Here is a tiny trained network, its code and every weight. The questions are about switching its units off for an input and a class, where a switched-off unit gives its printed mean instead of its output.

import numpy as np


def w(rows, s, z=0):
    codes = np.array(rows[::2]) - 128.0
    scale = np.full(codes.shape[1], s)
    scale[-1] = z or s
    return codes * scale


def norm(h):
    return h / np.sqrt((h * h).mean(-1, keepdims=True) + 1e-5)


def f(y):
    return y / 2 * (1 + np.tanh(0.7978845608 * (y + 0.044715 * y**3)))


def log_softmax(a):
    a = a - a.max(-1, keepdims=True)
    return a - np.log(np.exp(a).sum(-1, keepdims=True))


def net(x, mask):
    res = np.array(x, float).reshape(1, 5) / 4 @ E
    u = 0
    for l in range(4):
        y = f(norm(res) @ A[l][:, :-1].T + A[l][:, -1])
        res = res + np.where(mask[u : u + 5], y, B[l][:, -1]) @ B[l][:, :-1]
        u += 5
    return log_softmax(norm(res)[-1] @ U[:, :-1].T + U[:, -1])


A, B = {}, {}
E = w([
[41,170,57,154,182,176,189,133,97,63,89,169],'x0',
[107,104,198,88,32,202,153,184,68,94,155,156],'x1',
[109,134,155,144,149,109,208,127,74,254,164,181],'x2',
[98,144,138,49,107,36,127,86,18,108,26,106],'x3',
[167,152,80,101,177,116,39,172,49,119,206,166],'x4',
],0.0057)
A[0] = w([
[173,75,117,156,193,97,151,142,149,128,90,156,96],'L0N1',
[144,130,103,183,253,41,104,50,166,142,118,86,60],'L0N2',
[111,139,197,116,132,78,195,42,128,159,218,199,252],'L0N3',
[97,213,11,62,149,162,227,138,121,85,81,181,103],'L0N4',
[247,95,94,95,216,118,87,209,34,100,157,161,217],'L0N5',
],0.004,0.0038)
B[0] = w([
[132,110,83,67,76,135,254,132,147,72,182,85,128],'L0N1',
[240,127,219,44,120,242,147,128,74,65,109,212,193],'L0N2',
[140,201,105,99,82,155,33,149,205,49,49,142,243],'L0N3',
[162,18,95,85,110,166,12,152,164,233,119,148,199],'L0N4',
[72,87,193,151,117,74,208,148,205,100,81,129,252],'L0N5',
],0.0066,0.0039)
A[1] = w([
[127,145,101,122,136,154,66,115,133,56,134,27,50],'L1N1',
[146,144,106,97,157,85,99,179,104,117,185,135,19],'L1N2',
[144,124,98,133,163,58,105,196,71,86,197,177,30],'L1N3',
[113,223,129,97,131,127,175,128,112,254,153,166,133],'L1N4',
[159,152,101,140,210,90,127,72,156,138,123,116,1],'L1N5',
],0.0072,0.0024)
B[1] = w([
[110,197,139,177,82,61,150,139,147,153,127,248,253],'L1N1',
[45,143,170,113,131,157,216,29,151,221,126,147,135],'L1N2',
[71,144,222,131,184,146,163,59,180,156,97,133,213],'L1N3',
[129,148,115,193,80,41,114,124,163,29,152,178,255],'L1N4',
[217,116,173,107,33,254,252,95,24,79,155,202,182],'L1N5',
],0.0087,0.0018)
A[2] = w([
[44,133,1,197,223,193,177,137,30,104,93,139,103],'L2N1',
[234,103,158,104,114,39,93,117,122,218,161,66,57],'L2N2',
[72,129,130,140,83,139,209,37,180,204,85,100,1],'L2N3',
[178,80,209,135,78,103,60,26,117,146,207,75,60],'L2N4',
[215,131,50,144,198,78,159,39,132,159,134,116,52],'L2N5',
],0.0057,0.0037)
B[2] = w([
[130,88,113,21,3,104,111,95,203,255,197,146,253],'L2N1',
[55,24,16,74,85,179,84,143,162,171,134,131,209],'L2N2',
[72,125,161,80,176,152,127,58,168,65,145,82,145],'L2N3',
[61,160,91,73,156,141,202,95,130,199,162,244,223],'L2N4',
[190,75,150,133,73,233,239,24,54,49,139,216,125],'L2N5',
],0.0067,0.0019)
A[3] = w([
[117,159,108,98,130,69,116,75,2,162,76,79,75],'L3N1',
[92,141,185,134,126,152,159,66,190,117,92,71,52],'L3N2',
[118,128,208,119,62,199,149,184,27,116,173,143,2],'L3N3',
[157,176,118,209,154,201,139,154,156,171,223,83,91],'L3N4',
[139,104,164,111,139,185,160,175,89,117,116,169,129],'L3N5',
],0.0081,0.0041)
B[3] = w([
[130,67,69,176,193,123,165,168,93,106,206,82,220],'L3N1',
[101,152,176,123,202,131,126,141,104,158,146,169,232],'L3N2',
[203,142,108,110,135,193,183,73,124,95,110,145,219],'L3N3',
[90,79,86,121,170,60,141,133,5,102,110,53,254],'L3N4',
[172,136,163,90,147,138,125,109,148,109,94,99,232],'L3N5',
],0.012,0.0026)
U = w([
[255,116,144,80,124,225,203,68,85,51,101,149,184],'0',
[74,31,38,158,199,76,158,167,31,89,168,13,182],'1',
[73,77,71,31,49,143,82,114,206,222,164,175,135],'2',
[28,158,246,127,245,134,148,109,158,139,102,149,182],'3',
[133,212,109,224,49,35,100,148,168,4,118,194,140],'4',
[180,147,140,141,146,123,20,206,151,115,65,52,183],'5',
[141,194,126,142,136,155,93,107,91,173,149,61,4],'6',
[148,164,143,201,131,153,46,74,68,152,104,61,2],'7',
],0.011,0.0042)

Each question gives the input, the list of numbers given to net, and the class t.
The units are the neurons (one row each of A and B). Each row of codes is followed by its name. A weight is (code - 128) times the scale printed after its matrix; where a second scale follows, it is the last column's (A, B and U).
mask holds one flag per neuron, layer by layer. A switched-off neuron (its flag False) gives its mean, the last column of its row in B, instead of its output. The means were averaged over made-up inputs and are rounded, as every weight is.
A unit's drop is (log p(t) with every unit on - log p(t) with that unit switched off) / (log p(t) with every unit on - log p(t) with every unit switched off).
The circuit of an input: a set's keep is (log p(t) with only the set's units on - log p(t) with every unit switched off) / (log p(t) with every unit on - log p(t) with every unit switched off). Starting from the 12 units with the biggest drops (on a tie, the unit counted first), units are removed one at a time, each time the one whose removal leaves the highest keep (on an exact tie, the one counted first), for as long as the keep stays at least 0.8.
circuit, biggest first: the units of the circuit, biggest drop first
most important unit: the unit with the biggest drop
top k neurons: the k neurons with the biggest drops, biggest first
top k neurons in layer l: the k neurons of layer l with the biggest drops, biggest first
input [8,0,-8,-3,7], class 2: circuit, biggest first	[L2N1]
input [2,3,3,-6,6], class 1: top 3 neurons	[L3N4 L0N5 L1N1]
input [8,2,-7,5,3], class 2: circuit, biggest first	[L2N1 L0N3]
input [-7,5,-7,-2,-6], class 2: circuit, biggest first	[L2N4 L0N2]
input [-7,-6,0,1,8], class 3: circuit, biggest first	[L1N3 L1N2]
input [-1,-7,4,7,8], class 3: top 2 neurons in layer 1	[L1N3 L1N2]
input [2,-2,-8,-8,-8], class 1: circuit, biggest first	[L3N4 L0N3 L0N5]
input [3,-6,-1,6,3], class 0: top 2 neurons in layer 3	[L3N5 L3N4]
input [5,5,3,-2,6], class 3: top 3 neurons	[L1N3 L0N2 L1N5]
input [-2,-8,-7,1,-1], class 0: top 2 neurons	[L0N3 L1N5]
input [0,-7,8,-4,5], class 4: top 3 neurons	[L1N4 L0N5 L3N3]
input [2,-8,-6,-3,-1], class 0: top 2 neurons	[L0N3 L1N5]
input [-6,-4,-1,7,3], class 1: top 3 neurons	[L3N1 L0N4 L2N1]
input [5,4,-5,-4,0], class 2: circuit, biggest first	[L0N2 L0N3 L2N1]
input [5,0,-5,6,-1], class 1: most important unit	L3N1
input [-3,4,-4,6,-8], class 3: top 3 neurons	[L3N2 L2N3 L3N4]
input [-5,0,-8,3,-8], class 3: top 4 neurons	[L3N2 L0N3 L1N4 L2N3]
input [3,-4,4,-2,4], class 0: top 2 neurons in layer 3	[L3N5 L3N2]
input [8,-7,-6,6,-7], class 2: top 3 neurons in layer 3	[L3N3 L3N5 L3N4]
input [0,0,-6,-3,0], class 4: most important unit	L1N1
input [7,0,7,2,4], class 2: top 2 neurons	[L0N4 L2N1]
input [3,-5,4,5,0], class 0: top 2 neurons	[L2N5 L3N4]
input [-3,4,-8,2,8], class 3: top 2 neurons	[L1N3 L0N3]
